Below are the code and all the weights of a small trained network. Each question names an input and a class and asks about switching units off, where a switched-off unit gives its printed mean instead of its output.

import numpy as np


def w(rows, s, z=0):
    codes = np.array(rows[::2]) - 128.0
    scale = np.full(codes.shape[1], s)
    scale[-1] = z or s
    return codes * scale


def norm(h):
    return h / np.sqrt((h * h).mean(-1, keepdims=True) + 1e-5)


def f(y):
    return y / 2 * (1 + np.tanh(0.7978845608 * (y + 0.044715 * y**3)))


def log_softmax(a):
    a = a - a.max(-1, keepdims=True)
    return a - np.log(np.exp(a).sum(-1, keepdims=True))


def net(x, mask):
    res = np.array(x, float).reshape(1, 8) / 4 @ E
    u = 0
    for l in range(2):
        y = f(norm(res) @ A[l][:, :-1].T + A[l][:, -1])
        res = res + np.where(mask[u : u + 4], y, B[l][:, -1]) @ B[l][:, :-1]
        u += 4
    return log_softmax(norm(res)[-1] @ U[:, :-1].T + U[:, -1])


A, B = {}, {}
E = w([
[134,1,93,189,188,103,58,121],'x0',
[172,121,74,140,164,84,155,145],'x1',
[116,166,165,109,111,45,160,125],'x2',
[63,88,88,82,223,92,138,63],'x3',
[155,90,209,185,90,146,241,107],'x4',
[134,131,169,241,177,33,149,65],'x5',
[82,98,111,158,115,173,32,131],'x6',
[75,66,103,114,211,229,85,144],'x7',
],0.0072)
A[0] = w([
[159,43,119,62,164,241,210,102,66],'0.n1',
[231,7,35,206,165,160,141,171,47],'0.n2',
[160,105,72,25,76,238,38,219,253],'0.n3',
[2,93,219,48,105,236,125,148,116],'0.n4',
],0.0089,0.0037)
B[0] = w([
[144,98,166,80,88,170,133,51,178],'0.n1',
[115,229,177,212,128,82,152,36,188],'0.n2',
[137,35,4,123,76,161,155,222,249],'0.n3',
[47,171,111,180,241,78,142,202,195],'0.n4',
],0.011)
A[1] = w([
[134,192,127,109,94,77,123,174,252],'1.n1',
[95,154,86,147,166,153,6,98,17],'1.n2',
[53,92,139,82,104,136,120,98,67],'1.n3',
[102,130,91,80,127,39,94,93,51],'1.n4',
],0.021,0.0019)
B[1] = w([
[132,84,127,169,130,108,156,59,250],'1.n1',
[161,62,105,63,77,152,131,116,254],'1.n2',
[162,110,154,164,167,163,123,169,181],'1.n3',
[89,252,165,141,151,126,94,209,240],'1.n4',
],0.019,0.0062)
U = w([
[83,247,215,184,204,80,150,123,169],'0',
[95,64,33,77,111,200,148,243,217],'1',
[184,94,135,143,28,77,214,7,191],'2',
[139,201,155,3,110,133,21,156,1],'3',
[165,36,184,41,194,254,122,54,30],'4',
],0.0095,0.004)

Each question gives the input, the list of numbers given to net, and the class t.
The units are the neurons (one row each of A and B). Each row of codes is followed by its name. A weight is (code - 128) times the scale printed after its matrix; where a second scale follows, it is the last column's (A, B and U).
mask holds one flag per neuron, layer by layer. A switched-off neuron (its flag False) gives its mean, the last column of its row in B, instead of its output. The means were averaged over made-up inputs and are rounded, as every weight is.
A unit's drop is (log p(t) with every unit on - log p(t) with that unit switched off) / (log p(t) with every unit on - log p(t) with every unit switched off).
The circuit of an input: a set's keep is (log p(t) with only the set's units on - log p(t) with every unit switched off) / (log p(t) with every unit on - log p(t) with every unit switched off). Starting from all 8 units, units are removed one at a time, each time the one whose removal leaves the highest keep (on an exact tie, the one counted first), for as long as the keep stays at least 0.8.
units of the circuit, in order: the units of the circuit, biggest drop first
top k neurons: the k neurons with the biggest drops, biggest first
k most important neurons of layer l: the k neurons of layer l with the biggest drops, biggest first
drop when u is switched off: that unit's drop, to one decimal
input [-6,8,-4,-2,6,2,4,8], class 0: 2 most important neurons of layer 1 : 1.n2; 1.n1
input [1,-6,-8,7,1,-2,-3,-3], class 4: most important neuron of layer 1 : 1.n4
input [5,8,6,-1,3,5,2,-8], class 0: top 3 neurons : 0.n3; 1.n4; 1.n2
input [-4,-1,-2,-4,-7,8,3,6], class 4: units of the circuit, in order : 1.n4; 0.n4
input [7,0,1,0,7,-3,-1,2], class 2: top 3 neurons : 0.n2; 1.n4; 0.n1
input [5,3,-8,4,-8,7,6,0], class 3: top 3 neurons : 1.n4; 0.n3; 1.n2
input [-4,-7,-5,0,-7,6,-7,3], class 4: top 3 neurons : 1.n2; 0.n3; 0.n2
input [2,-3,-6,2,6,-2,-4,6], class 4: top 2 neurons : 0.n1; 1.n4
input [-2,0,8,-7,-7,1,6,0], class 2: top 2 neurons : 1.n1; 1.n4
input [7,-7,2,-2,2,1,-1,6], class 4: top 2 neurons : 0.n3; 1.n2
input [-5,8,8,-3,-6,2,6,1], class 0: top 3 neurons : 1.n4; 1.n1; 0.n3
input [4,6,0,-1,7,3,-4,6], class 0: top 3 neurons : 0.n2; 1.n2; 0.n3
input [6,1,1,1,0,4,-6,5], class 0: top 3 neurons : 0.n3; 1.n1; 1.n2
input [4,0,2,-8,8,-4,-3,5], class 2: top 4 neurons : 0.n2; 1.n4; 0.n1; 1.n3
input [5,8,-4,8,4,-5,-8,8], class 2: units of the circuit, in order : 0.n2
input [-2,3,-4,3,-3,8,6,4], class 4: units of the circuit, in order : 1.n2; 0.n3
input [-7,-6,6,-2,-8,-1,-5,3], class 2: 2 most important neurons of layer 1 : 1.n1; 1.n4
input [-6,7,-2,6,5,-6,-4,-4], class 4: 2 most important neurons of layer 1 : 1.n3; 1.n1
input [-8,1,5,-4,-2,-7,4,-4], class 2: 3 most important neurons of layer 1 : 1.n1; 1.n4; 1.n3
input [8,-3,1,3,-6,3,-2,-7], class 0: units of the circuit, in order : 1.n4
input [5,6,1,6,-4,-1,1,1], class 3: 2 most important neurons of layer 1 : 1.n4; 1.n2
input [4,7,4,-3,0,-2,-3,7], class 2: drop when 1.n3 is switched off : 0.0
